Below are the code and all the weights of a small trained network. Each question names an input and a target symbol and asks about switching units off, where a switched-off unit gives its printed mean instead of its output.

import numpy as np


def w(rows, s, z=0):
    codes = np.array(rows[::2]) - 128.0
    scale = np.full(codes.shape[1], s)
    scale[-1] = z or s
    return codes * scale


def f(y):
    return np.maximum(y, 0)


def softmax(a):
    e = np.exp(a - a.max(-1, keepdims=True))
    return e / e.sum(-1, keepdims=True)


def log_softmax(a):
    a = a - a.max(-1, keepdims=True)
    return a - np.log(np.exp(a).sum(-1, keepdims=True))


def net(x, mask):
    ids = ['βδεζλξπψ'.index(c) for c in x.split()]
    T = len(ids)
    res = E[ids] + P[:T]
    r = res
    for j in range(3):
        rows = slice(4 * j, 4 * j + 4)
        q, k, v = (r @ M[0][rows].T for M in (Q, K, V))
        z = softmax(np.where(np.tri(T) > 0, q @ k.T / 4**0.5, -1e9)) @ v
        o = O[0][rows]
        res = res + np.where(mask[j], z, o[:, -1]) @ o[:, :-1]
    y = f(res @ A[0][:, :-1].T + A[0][:, -1])
    res = res + np.where(mask[3:27], y, B[0][:, -1]) @ B[0][:, :-1]
    return log_softmax(res[-1] @ U[:, :-1].T + U[:, -1])


Q, K, V, O, A, B = {}, {}, {}, {}, {}, {}
E = w([
[121,145,134,95,157,166,159,61,82,183,118],'β',
[152,69,44,139,108,142,179,151,156,138,75],'δ',
[127,109,194,160,36,100,93,136,186,160,156],'ε',
[181,54,139,97,66,208,91,112,158,149,85],'ζ',
[152,229,133,73,147,80,145,149,133,67,62],'λ',
[149,69,52,251,73,69,24,14,43,205,114],'ξ',
[95,96,100,115,87,142,89,201,165,169,46],'π',
[42,140,142,147,129,122,184,154,84,171,147],'ψ',
],0.018)
P = w([
[82,118,149,162,74,153,190,155,81,115,99],'0',
[127,175,100,99,31,94,157,130,95,134,208],'1',
[66,141,95,160,151,80,108,66,250,131,142],'2',
[69,35,193,214,192,136,143,131,152,114,19],'3',
[203,73,92,190,126,125,159,225,34,156,18],'4',
[72,77,120,69,90,60,219,34,133,226,10],'5',
],0.011)
Q[0] = w([
[146,115,135,59,72,84,204,167,108,159,22],'h0',
[143,93,125,165,208,181,135,130,142,154,124],'h0',
[200,152,194,208,123,142,139,216,26,123,96],'h0',
[101,88,213,192,235,105,124,141,215,126,46],'h0',
[78,188,84,71,36,88,174,25,207,188,82],'h1',
[104,80,186,174,147,86,110,105,121,90,15],'h1',
[29,134,111,193,206,145,69,31,241,76,130],'h1',
[164,123,41,65,135,125,129,101,169,113,200],'h1',
[156,212,98,142,201,165,117,143,181,2,159],'h2',
[136,147,105,85,176,126,133,117,224,60,137],'h2',
[132,159,185,40,153,94,122,164,125,86,155],'h2',
[35,125,105,129,122,142,80,75,178,163,131],'h2',
],0.0084)
K[0] = w([
[138,94,120,205,156,64,74,94,39,141,74],'h0',
[84,143,148,115,159,92,133,77,181,115,132],'h0',
[99,118,162,203,152,134,126,86,166,98,85],'h0',
[80,122,49,125,120,89,71,67,169,127,170],'h0',
[210,152,82,201,94,102,67,160,2,161,126],'h1',
[135,127,109,135,195,79,85,78,158,167,136],'h1',
[162,188,3,74,71,94,81,85,130,160,229],'h1',
[168,160,157,110,72,136,192,145,95,144,144],'h1',
[124,126,156,39,119,148,187,138,180,152,149],'h2',
[152,163,111,105,47,139,220,153,132,138,158],'h2',
[167,144,145,88,89,136,192,207,173,104,128],'h2',
[165,112,63,151,105,109,101,162,84,174,145],'h2',
],0.011)
V[0] = w([
[84,132,99,78,137,102,4,202,117,168,85],'h0',
[111,157,76,150,153,144,102,83,90,165,134],'h0',
[176,105,67,83,129,115,191,120,184,97,120],'h0',
[209,121,128,165,87,95,85,108,146,95,123],'h0',
[152,91,148,185,130,181,128,110,134,128,161],'h1',
[125,119,60,135,162,112,200,124,80,145,125],'h1',
[112,81,78,143,99,183,152,144,138,130,102],'h1',
[179,160,145,107,149,207,107,29,95,132,78],'h1',
[170,108,114,102,110,79,134,94,81,135,159],'h2',
[122,162,104,138,125,101,105,133,145,89,98],'h2',
[152,143,169,111,140,127,141,97,118,102,98],'h2',
[126,144,123,116,126,144,181,156,166,125,133],'h2',
],0.011)
O[0] = w([
[152,155,116,171,94,139,185,61,125,61,192,155],'h0',
[111,148,161,136,150,170,41,88,132,96,152,24],'h0',
[192,176,116,148,120,124,169,255,120,178,167,187],'h0',
[128,168,24,86,200,190,157,130,84,177,105,208],'h0',
[69,72,87,96,171,122,121,180,159,113,155,2],'h1',
[211,123,198,220,187,107,27,178,108,97,136,116],'h1',
[166,96,90,148,156,166,123,142,224,86,181,219],'h1',
[26,201,139,155,101,152,65,180,192,147,105,146],'h1',
[86,97,114,151,142,117,135,184,105,125,67,89],'h2',
[178,120,52,148,148,195,128,74,141,146,116,240],'h2',
[82,95,132,149,135,153,115,97,180,169,101,210],'h2',
[214,106,155,77,109,151,109,109,147,186,124,166],'h2',
],0.0082,0.0038)
A[0] = w([
[97,177,108,174,159,204,111,149,112,60,205,34],'n0',
[74,158,84,119,132,179,136,112,57,151,251,104],'n1',
[107,183,203,133,66,99,189,178,136,130,166,60],'n2',
[86,83,118,52,119,123,191,104,37,109,114,48],'n3',
[79,108,121,186,71,146,121,57,161,133,102,56],'n4',
[125,64,180,152,154,40,103,106,89,45,169,85],'n5',
[116,118,166,95,145,107,193,135,180,143,87,101],'n6',
[109,159,106,38,201,119,110,164,122,83,239,83],'n7',
[88,205,186,43,124,84,97,76,116,136,140,123],'n8',
[152,53,133,176,179,128,92,192,92,166,125,67],'n9',
[69,68,127,107,208,121,68,144,139,66,149,2],'n10',
[187,124,180,153,108,94,138,174,126,153,153,69],'n11',
[71,93,160,123,58,80,193,130,138,154,156,22],'n12',
[194,89,89,137,148,125,70,66,2,90,88,62],'n13',
[96,156,200,153,129,79,202,151,100,128,173,118],'n14',
[144,165,101,130,117,137,146,65,173,72,200,71],'n15',
[165,71,55,121,117,125,180,127,109,133,96,111],'n16',
[140,122,200,43,102,126,64,137,114,59,148,156],'n17',
[138,151,177,47,86,204,75,139,67,85,158,144],'n18',
[98,120,117,176,167,173,80,104,90,212,120,24],'n19',
[113,140,162,137,164,134,32,229,110,170,88,122],'n20',
[88,123,101,68,159,153,99,174,108,39,176,50],'n21',
[159,164,96,107,87,142,87,121,154,106,183,83],'n22',
[147,137,132,150,206,113,129,77,197,181,127,164],'n23',
],0.007,0.0052)
B[0] = w([
[174,158,179,73,165,58,64,73,118,152,88,149],'n0',
[135,111,255,147,99,149,129,197,193,104,97,151],'n1',
[106,106,100,113,149,174,99,91,131,190,138,173],'n2',
[154,103,108,158,145,70,25,147,97,133,198,196],'n3',
[143,186,123,95,146,107,154,172,63,81,118,181],'n4',
[133,47,126,102,125,144,181,105,227,176,111,163],'n5',
[139,146,141,73,58,98,119,147,111,119,168,205],'n6',
[78,124,164,198,93,93,109,162,108,120,105,145],'n7',
[145,90,106,165,92,162,102,139,150,138,145,174],'n8',
[100,144,155,81,127,89,108,120,94,142,160,170],'n9',
[149,187,131,158,119,156,195,79,26,184,156,164],'n10',
[163,179,44,97,234,184,164,149,109,77,62,193],'n11',
[156,204,99,67,164,141,92,109,119,101,87,168],'n12',
[82,134,123,130,116,147,130,170,215,139,117,191],'n13',
[165,173,49,156,162,133,127,139,164,131,108,156],'n14',
[96,140,161,150,150,171,171,127,99,102,132,148],'n15',
[62,184,230,150,119,87,65,90,96,132,194,255],'n16',
[123,87,104,162,150,30,122,149,129,118,91,158],'n17',
[48,119,113,192,166,86,164,136,109,156,118,149],'n18',
[151,84,158,45,89,138,138,185,185,115,167,158],'n19',
[85,140,130,149,103,83,146,72,84,89,218,183],'n20',
[126,118,153,186,147,121,132,101,157,168,124,150],'n21',
[139,54,168,175,83,178,98,115,95,72,81,147],'n22',
[101,57,126,107,96,199,120,203,106,148,179,190],'n23',
],0.006,0.0088)
U = w([
[87,125,126,212,132,94,106,140,101,142,116,190],'β',
[84,127,82,82,114,160,183,183,177,154,128,197],'δ',
[139,133,124,158,100,138,217,117,118,105,165,3],'ε',
[156,77,128,135,144,65,174,122,159,179,91,7],'ζ',
[135,106,110,59,114,72,168,123,75,175,159,106],'λ',
[184,155,118,172,85,119,174,139,76,254,62,245],'ξ',
[126,122,94,135,165,156,143,112,103,154,117,53],'π',
[182,118,117,134,164,129,147,209,94,148,172,88],'ψ',
],0.0046,0.002)

Each question gives the input, a string of symbols that net reads in full, and the target symbol t.
The units are the heads (4 rows each of Q, K, V and O) and the neurons (one row each of A and B). Each row of codes is followed by its name. A weight is (code - 128) times the scale printed after its matrix; where a second scale follows, it is the last column's (O, A, B and U).
mask holds one flag per unit, heads first, then neurons. A switched-off unit (its flag False) gives its mean, the last column of its rows in O or B, instead of its output. The means were averaged over made-up inputs and are rounded, as every weight is.
A unit's drop is (log p(t) with every unit on - log p(t) with that unit switched off) / (log p(t) with every unit on - log p(t) with every unit switched off).
The circuit of an input: a set's keep is (log p(t) with only the set's units on - log p(t) with every unit switched off) / (log p(t) with every unit on - log p(t) with every unit switched off). Starting from the 12 units with the biggest drops (on a tie, the unit counted first), units are removed one at a time, each time the one whose removal leaves the highest keep (on an exact tie, the one counted first), for as long as the keep stays at least 0.8.
units of the circuit, in order: the units of the circuit, biggest drop first
k most important neurons: the k neurons with the biggest drops, biggest first
which heads matter: for each layer, one digit per head in row order, 1 if its drop is at least 0.15 and else 0, layers parted by /
drop when u is switched off: that unit's drop, to one decimal
input β δ λ, target ψ: units of the circuit, in order : [h1 h0]
input δ ε β λ β ζ, target β: which heads matter : 110
input ξ λ λ ζ, target β: 2 most important neurons : [n3 n18]
input ε δ ψ ε, target ζ: units of the circuit, in order : [h0 n5 h1]
input ζ λ β ε δ, target λ: which heads matter : 010
input λ λ π ζ, target ε: units of the circuit, in order : [h0 h1]
input ψ λ λ β ζ ε, target δ: units of the circuit, in order : [h1]
input ζ ε ζ ξ λ, target β: which heads matter : 111
input λ ψ ζ, target ζ: units of the circuit, in order : [h0 h1 n5 n17]
input λ δ λ ψ β, target ζ: units of the circuit, in order : [h0 h1 n5]
input λ ζ ε β λ, target β: units of the circuit, in order : [h1 h0]
input β λ π δ, target ε: units of the circuit, in order : [h0 h1]
input λ ξ λ, target π: which heads matter : 101
input ζ ζ ξ δ δ ε, target β: units of the circuit, in order : [h2]
input ε λ ζ, target ξ: which heads matter : 010
input π ζ β δ, target β: which heads matter : 110
input λ λ π λ ξ, target β: 2 most important neurons : [n16 n13]
input λ ψ ξ λ, target π: which heads matter : 100
input ψ λ π ε, target ε: drop when h1 is switched off : 0.2
input λ λ β, target ξ: drop when h0 is switched off : 0.1
input ζ λ δ ε ε π, target λ: drop when h1 is switched off : 0.5
input ζ λ ψ λ, target ζ: drop when n5 is switched off : 0.3
input λ λ δ ε, target ψ: most important neuron : [n11]
input λ λ ψ ψ, target ζ: 2 most important neurons : [n5 n17]
input ξ λ ζ λ δ ζ, target π: 2 most important neurons : [n10 n16]
